In the rows, 128 means zero.
Each row is followed by its group and then its class within the group.
[123 102 130  80 151 112 102 116  84 168 135 126 127 154  86 148 127 138
 162  96 171  86 168 123  98 131  98  77  31 141 106 170 121 106 130 116
 104 105 126  74 127 131 172 114   7 134 126 106 156 132 138 122 173 125
  70 128 130 140 237 123 123 131 105  90 129 137 140 109 135 137 112 107
  86 116 148 125 140 146] -> Q/[13]
[140 114 134 126 151 149  95 121 121 144 143 108 111 124 122 200 124 129
 128  98 140 125 127 110 100 160 111  76  76 127 171 128 107 127 130 107
 142  92 148  92  97 110 187 136  93 118 109  94 129 125 161 111 170  92
  71 174 127 137 147 115 160 152 142 136 126 113 119 109 136 131  82 168
 129  83 122 132 132 174] -> R/[9]
[145 134 116 191 120 113 142 129 169 127 119 137 113 135 120 125 124 144
 141 147 126 150 128 126 114 142 131 139 145 118 145  98 130 145 126 128
 179 122 136 107 135 112 118 133 158 128 112 117 144 145 124 115  78 113
 172 129 138 117 130 128 145 124 150 146 118 120 115 122 106 122 155 126
 148 113 102 144 142 133] -> C/[19]
[133 118 134 114 136 119 114 122 130 154 128 132 131 147 110 142 143 121
 145 128 135 113 121 119 101 126 103 129 108 135 121  96 139 126 143 127
 134  95 103 153 147 102 124 142 114 123 127 106 137 142  86 156 134 133
 129 114 130 142 167 141 119 129 181 123 134 156 130 124 107 117 131 107
 131 103 100 116 158 155] -> C/[25]
[146 119 125 157 143 137 157 119 135 148 120 113 110 131 113 136 122 125
 114 123 144 140 128 121  76 135 114 106 135 121 161 104 127 148 136 121
 151 101 116 133 147 122 156 148 132 136 123  99 134 144 118 137 129 123
 126 149 133 128 137 123 137 139 144 134 133 135 125 116 124 116 117 135
 150  91 101 126 139 140] -> C/[19]
[131 105 128 107 144 148 139 135 111 139 118 124 128 140 110 126 144 128
 158 132 141 112 128 149  31 129  86 120 142 147 143 100 120 131 157 149
 138  69  97 143 139 129 177 169 126 163 126 101 158 131  92 144 128 145
 123 102 115 124 160 109  91 147 146 114 140 157 132 121 141 111 143 116
 131 111 120 106 148 149] -> C/[19]
[129 126 125 164 143 109 155 129 152 144 108 133 113 129 131 137 140 136
 137 124 150 120 136 116  85 147  97 134 150 133 160  70 131 140 169 139
 152  91 115 147 131 122 143 169 154 155 118  97 160 144 111 127 110 124
 166 122 126 161 146 113 125 141 138 130 120 155 116 122 125 102 155 137
 143  67  89 121 166 120] -> C/[25]
[159 105 132 136 169 131 136 114 137 152 115 117 106  83 117 160 102 131
 139  94 151 105 130 101  51 160  65  88  94 129 197  96 119 130 127  99
 136  71 139 156 127  89 131 150 104 106  93  95 145 133 159 118 161 104
 119 163 122 141 139 122 129 155 150 149 108 111 113 109 136  93 105 148
 152  71 107 133 155 184] -> R/[8]
[140 129 128 147 162 131 155 117 154 158 125 108 122 117 125 141 111 131
 129 133 142 115 130 125 111 166 120  86  74 138 165 105 104 144 129 110
 124  85 145  99 130 106 127 118  96  99 118  95 141 126 153 119 141 105
 116 171 135 127 123 121 133 128 129 120 113 124 125 103 137  99 114 141
 130  77 115 149 137 156] -> R/[10]
[142 110 163 135 127 131  73 109 133 164 160  94 127 165 104 156 144 150
 125 115 151  99 123 103 146 142 130  89  38 123 122 113 129 107 150  98
 139  90 173  97  86  95 166 131  78  94 122  94 129  87 147 108 126 124
  75 141 135 153 161 109 178 147 138 125 151  92 134  96 101 137 107 152
  83  99 126 124 120 158] -> R/[9]
[133 138 137 117 132 119 158 135 142 126 130 131 138 128 141 121 139  89
 125 130 115 125 143  93 132 118 113 208 138 132 136  92 140 136 118 134
 115 106  90 187 145 106  93 167 147 155 126 129 116 121 106 134 143 131
 125 126 132 123 109 132 106 132 143 120 132 138 135 123 123 120 124 107
 141 116 104 117 120 154] -> X/[35]
[135 147 102 164 155 133 182 141 141 146 122 114 132  98 128 126 108 140
 154 120 153 146 124 165  47 142  67 115 171 114 205  59 124 167 135 138
 116 125 102 167 145 139 129 164 177 128 114 122 143 156 122 129 121 102
 204 145 129 116 132 108  97 149 157 144 102 147 107 144 140  82 167 135
 163  77 100 151 172 142] -> C/[25]
[128 117 128  73 166 144 133 115 100 173 107 110 120  86 118 143 110 137
 142 105 149 110 130 120  78 144  94  92  77 125 155 130  94 127 116 118
  86 112 133  90 113 134 143 129  90 132 120 102 149 126 148 137 156 122
 112 139 115 134 153 109  98 133 121  87 115 152 127  93 141 100 121 153
  94  77 142 142 132 164] -> Q/[13]
[137 150 127 136 146 114 165 121 130 145 122 135 122 120 128 139 126 119
 142 101 155 107 138 116  88 136  75 113 137 128 147  77 128 147 119 138
 113  86 102 170 158 119 128 161 137 145 110 105 146 143 125 130 143 133
 146 132 118 136 134 114  98 134 113 114 106 148 118 132 146 104 144 113
 147 101 118 137 142 166] -> C/[25]
[124  91 128 152 134 128  77 121 126 145 143 102 124 165  73 144 160 149
 123 139 142 121 118 135 120 127 139  57  61 139 115 154 127 133 155 105
 197 110 156 100  82 116 213 118  58  96 131 100 131 131 104 139 127 150
  88 146 127 134 192 140 151 148 167 164 137  70 127 101 107 150  92 123
 102 121 133 115 175 159] -> R/[8]
[135 115 122 148 158 145 141 142 150 160 122 123 106 120 122 132 114 143
 141 115 156 129 122 114  64 146 101  93 111 111 170 108 110 142 131 134
 143 114 162 120 152 118 154 142 121  98 129  99 135 122 133 119 126 120
 134 155 130 147 140 107 127 134 156 114 114 122 121 111 132 122 129 146
 136  94 109 146 155 151] -> R/[10]
[115 129 107  80 157 123 162 134 115 147 120 118 129 113 101 137 124 122
 129 132 117 119 122 153 113  92 135 120  92 136 115 168 134 164 116  98
 111 122  90 128 155 123 158  90  80  94 136 136 129 137  88 162 183 137
  82 146 127 132 157 151  76 131 164 131  96 130 152 121 154 131  97  99
 115 129 145 116 132 159] -> X/[17]
[137 180 111 123 181 142 246 141 131 156 109 121 108  98 136 131  79 108
 129 135 107 146 145 124  95  97 103 100 143 118 205  56 149 166 109 109
  93 129  69 155 201 123  62 131 148  94 133 128 119 141 116 153 162 125
 120 190 163 119  90 161  72 137 183 119  85 171 113 114 153  95  82 127
 159  78 127 125 123 172] -> X/[17]
[134  97 121  96 127 115 145 124 123 141 132 118 127 100  93 138 115 124
 132 113 148 108 135 101 137 135 115 119  86 144 116 147 111 124 121 125
 136  87 133  79 127 117 186 121  69 152 128 104 138 128 125 128 136 126
  72 121 119 125 151 143 122 114 129 102 127 125 130  85 124 142 119 127
  98 124 121 119 116 147] -> Q/[13]
[142 111 121 152 157 151 121 130 146 142 125 133 131 154 102 145 154 132
 144 135 140 123 125 127  60 149  83 131 130 130 145  64 103 137 147 140
 147  81  75 194 137 105 154 185 154 162  91  92 137 134  90 150 121 137
 143 127 106 120 163 118 126 143 154 141 140 142 118 112 120 105 201 102
 141  97  78 123 141 110] -> C/[32]
[127 155 109 114 134 108 233 170 130 118 112 126 132 112 139 110  91 115
 126 138 103 115 131 115 106 137  99 126 147 114 165  95 141 171 103 114
  96 119  89 155 175 125  84 115 150 147 111 138 127 138 129 134 146 115
 121 161 138 111  81 153  82 117 158 114  98 164 123 129 162 105  99 124
 155 100 122 154 115 172] -> X/[17]
[119 100 155  77 156 131 120 109  93 153 126  91 130 125  98 158 116 135
 159 107 145 113 133 123  87 128 104  85  55 139 106 141  95 111 119 115
 105  78 126  81 117 137 182 130  54 126 151  97 151 137 124 138 165 119
  54 148 130 128 161  91 123 142 120  81 139 148 146  84 129 141 101 134
  98 106 132 108 145 164] -> Q/[13]
[138 141 130 139 129 127 107 109 151 167 113 109 105 133 142 156 120 139
 129  89 129 124 139  92 132 150 125  88  61 110 171  91 137 121 124 104
  91  94 157 128 104 101 115 140  70 101 137  96 131 101 161 108 144 108
  90 152 131 145 107 112 142 125 136 111 123 117 127 101 108 122 121 177
 126  80 124 147 111 154] -> R/[9]
[117 154 125 102 149 113 182 136 113 160 126 180 132 140 113 136 119 113
 125 138 115 115 147 137 146  61 138 134  95 116 115 116 148 116 127 123
  73 119  81 138 151 123 104 104 118 101 134 135 121 126  88 165 173 125
  79 151 129 131 166 142 102 117 133  98 116 169 160 113 123 133  98 105
 128 100 128  84 113 145] -> X/[35]
[122 128 131  81 163 159 139 126  97 173 121 108 122 109 148 128 101 121
 152 106 147 135 147 107 115 115 110  91  96 142 147 101 113 126 117 120
  54 113 124 112 135 156 139 144 106 130 138 129 135 120 136 131 148 112
  75 135 126 111 121 121 125 123 123  81 122 183 131 111 137 127 110 170
 123  94 121 112 141 131] -> Q/[16]
[108 107 126 104 170 168  52 105  96 162 142  85 114 131 119 159 145 155
 146  92 162 129 134 122  64 142 104  52  56 150 158 146 106 118 133  76
 114 103 148 113  92 102 219 186  65  68 128  97 131 136 143 148 186 129
  68 180 114 138 197 107 118 175 134 128 132 109 131 122 146 136 104 146
 123  90 137 121 172 163] -> R/[9]
[150 125 134 147 117 130 158 125 167 120 119 120 116 139 140 125 139 118
 135 123 138 128 132 109  79 151  95 121 167 128 170  70 116 141 143 148
 173  91  95 152 139 116 116 171 161 175 119  87 128 126 125 122 108 108
 150 124 125 120 120 140 158 133 135 138 144 142 116 121 131 108 151 146
 156  98  88 114 121 131] -> C/[32]
[156 127 120 115 165 116 170 123 118 166 120 128 122 118 126 135 101 123
 145 127 141 102 139  97  85 145  82  94 140 120 170  97 127 127 138 119
 100 100 114 111 129 123 115 128  79 148 123 106 154 140 129 120 139 112
 125 138 125 120 145 103 116 142 120 102 119 162 123 109 166 109 129 144
 127  77 103 122 147 171] -> Q/[13]
[141 141 120 167 144 149 124 117 150 169 114 106  95 109 136 146 114 141
 156 122 148 147 108 108  88 149 104  88 101 112 193  85 134 153 129 109
 124 103 129 128 110 107 137 151 138  92 143  86 112 142 143 121 121  93
 128 166 135 123 113 110 122 144 140 126 103 128 110 116 125 109 109 149
 163  63 105 143 163 150] -> R/[10]
[143 136 123  87 148  90 173 148 106 134 145 123 137 142  90 127  99 105
 122 142 103  88 138 134 131 126 145 135 112 132 119 135 133 123 125 133
 107  90  89 168 163 110 107  88  99 140 132 139 122 135 107 153 172 146
  97 142 118 153 151 168  94 121 153 132 122 132 147 125 140 117  89  86
 136 126 146 109 103 155] -> X/[17]
[141 128 113 135 170 152 131 130 114 144 117 118 112 135 110 140 134 136
 153 116 145 126 119 120  26 142  71  93 128 135 186 108  97 130 131 123
 155  92 107 151 129 122 193 167 122 139 131  88 143 160 107 134 150 130
 133 142 115 131 180 103 103 157 159 142 131 123 115 158 143 104 142 177
 132 100  95 120 183 146] -> C/[32]
[129 120 127  77 160 140 166 125  96 180 135  91 113 124 123 136 110 127
 156 121 140 126 150 125  84 100 118  77  41 159 142 118 116 116 132 123
  81  61 108  88 138 133 158 124  73 157 136 103 142 122 128 159 152 113
  46 156 123 115 153 119 108 147 112  83 127 157 146  95 137 125  85 128
 113  79 137 105 147 160] -> Q/[4]
[107 133 125 152 139 117 172 149 122 133 145 113 119 155  69 146 131 129
 130 171 109  94 137 166 157  88 252 152  77 131  96 132 171 134 142 118
 164 110  93 153 160  91 152  90  82  74 129 136 118 136  79 164 164 144
  86 161 122 107 166 175 102 117 188 164 130 115 146 119 116 117  80  68
 112 136 127 116 116 160] -> X/[27]
[131  82 117 139 120 124 105  65 123 130 121 123 125 148  70 144 167 136
 156 144 155 106 118 144  63 130  86 112 113 140 141 120 103 134 148 145
 195  61 121 135 111 108 218 167  78 144 130 101 142 161  88 134 125 138
 105  99 113 153 215 103 135 128 133 139 153 135 127 103 114 129 130 101
 111 129  98  82 172 154] -> C/[19]
[137 100 121 164 148 138 150 136 148 138 118 119 110 124 117 152 156 130
 176 126 161 130 115 113  66 135  97 108 133 121 168 106 120 145 147 121
 181  91 129 127 126 109 175 166 136 140 134  91 134 132 122 124 101 138
 141 133 123 135 162 113 144 128 152 149 134 122 121 112 120 107 138 127
 141 100  82 128 170 148] -> C/[19]
[135 100 122 110 178 140 134 133 115 172 129 112 117 162  92 144 164 132
 156 139 131 118 143 149  60 131  87  82 128 144 138  82 118 139 174 144
 166  61  81 168 133 105 208 178 118 157 127  89 131 129  54 155 138 145
 121 126 111 136 210 118 130 145 165 132 158 141 115 111 114 124 109  86
 140 110  99  88 169 177] -> C/[32]
[122 124 123  76 164 116 149 115 100 170 112 110 120 115 118 150  91 136
 147  94 168 108 138 116  80 143  90  66  90 127 156 131 104 127 121 124
  73 103 137  79 143 135 118 118  68 120 154  97 151 139 171 122 159  99
 104 152 114 117 142 107  78 137 106  81 129 152 132  93 142 115 122 155
 103  93  95 124 147 147] -> Q/[13]
[172 140 124  95  94  94 182 134 137 141 106 119 112  99 155 122  84 108
 130 121 116 123 132 104 115 108 108  94 132  92 160 130 116 136 105 130
  64 117 137  87 148 155  76 118 114 149 154 130 119 114 173 126 134  97
 112 150 138 106  72 121 110 109 108  93 102 148 137 102 145 113 122 155
 137  95 127 150 101 128] -> Q/[16]
[119 127 118 106 172 130 154 116 111 170 138  96 110 123 121 138 109 134
 141 121 144 122 145 119 131 120 128  88  73 136 129 131 130 130 126 129
  74  75 122 106 154 126 139 127  72 117 142 111 141 127 130 130 142  98
  56 135 131 116 142 135 113 130 125  93 120 157 137 101 138 120 102 135
 117  72 143  90 129 117] -> Q/[4]
[124 103 139 114 152 159  93 117 110 161 125  99 116 133 115 149 157 151
 144  98 134 136 119 117  79 129 112  69  55 138 152 139 106 111 136 111
 132  90 140 135 107  91 186 142  72 103 126 101 132 125 141 118 181 122
  65 161 121 135 162 115 136 157 140 131 137 111 129 108 137 135  93 148
 118 101 126 136 154 165] -> R/[9]
[129 135 125 127 141  97 173 150 131 144 146 127 138 146  81 160 132 108
 122 139 114 108 135 129 135 100 130 133 100 129 111 118 142 122 117 125
 147 104  95 138 153  96 127  94  96 118 111 133 127 144  88 150 150 137
  90 144 126 139 163 152 113 125 192 150 119 112 147 116 128 122  97  86
 128 133 118 127 116 162] -> X/[27]
[112 139 117  94 147 128 169 129 111 141 105 111 128 133 121 116 127 121
 126 143 119 121 147 137 137  98 108 131 115 138 142 116 133 152 112 117
 143 119  85 112 164 133 129 105 121 132 124 146 126 148 109 144 144 133
 119 140 112 125 138 134  93 112 145 119 125 142 145 141 138 123 106 113
 125 118 124 113 130 105] -> X/[35]
[148 127 135 116 117 110 155 106 148 129 121 119 106 124 131 125 104 103
 129 114 115 112 127  97  90 158 107 124 130 136 148 121 106 141 134 143
 144 100 145  77 132 164 119 122 103 160 131 120 148 121 146 116  91 100
 143  94 142 113 112 120 147 106 102 124 128 132 129  98 123 123 141 156
 132 114 104 121 122 136] -> Q/[13]

Each row is followed by its group and then its class within the group.
[140 126 130 131 132 107 112 157  93 129 126 118 158 146 174 150 167 114
 136  86 164 118 172 121 143 118 145 111 175 122  92 127 144 122  87 124
 114 109 157  97  68 109 118 133 147 129 158 120 146 129 121 143 162 116
  92  92 153 124 155 137 105 148 152 126  91 187 149 149 129 149 114 125
 153 126 106 122 163 123] -> Zodi/fumub
[103 133 127 139  70 244 146 105 107 153 155 127 110 164  99 147 128 130
 147  80  93  99 183 121 146 131 136  94 165 116  88 130  56 171 178 133
 128 156 147  96 179 112 106 138 152 143 173 109 139 125 161 186 205 126
 108  56 126 103 138 120 145 108 135  98 152 110 174 151  95  58 106 184
 120 104 146 169 118 124] -> sifir/muv
[124 117 206 121 109 190 150 131 145 133 164 127 144 173 108 108 187 123
 131  82 136 117 148  79 158 143 131 105 156 108  78 131 115 158 136 122
 130 153 166  82 160 127 125 120 154 132 124 137 136 116 189 153 157 117
  94 101 141 102 144 118 141 100 140 136 156 151 140 141 115 117 116 145
 115 124 138 163 112 161] -> sifir/nep
[112 121  87 104 106 215 165 135 126 144 168 143 124  47  77 143 126 142
 119 106 121 119 116 135 110 143 135  98  90 132 137 127 115 149 148 127
 141 149 128 138 145 148 156 154 151 147  72 146  96 121 160 160 142 130
 118 144 130 119 136 125 163 103 113  34 165 138 148 116  95 145 136 153
 125 134 126 136 132 157] -> dufir/zep
[135 122 108  94 134 181 147 144 134 147 183 117 164  27 129 150 141 138
  94 114 137 141 104 128 114 130 138 103  93 139 153 110 144 129 127 115
 123 134 135 106 105 151 160 122 174 118  60 158 100 128 173 141 142 124
 104 130 146  93 113 144 124 108 138  68 131 164 124 129 115 180 121 121
 138 129 109 111 140 173] -> dufir/niked
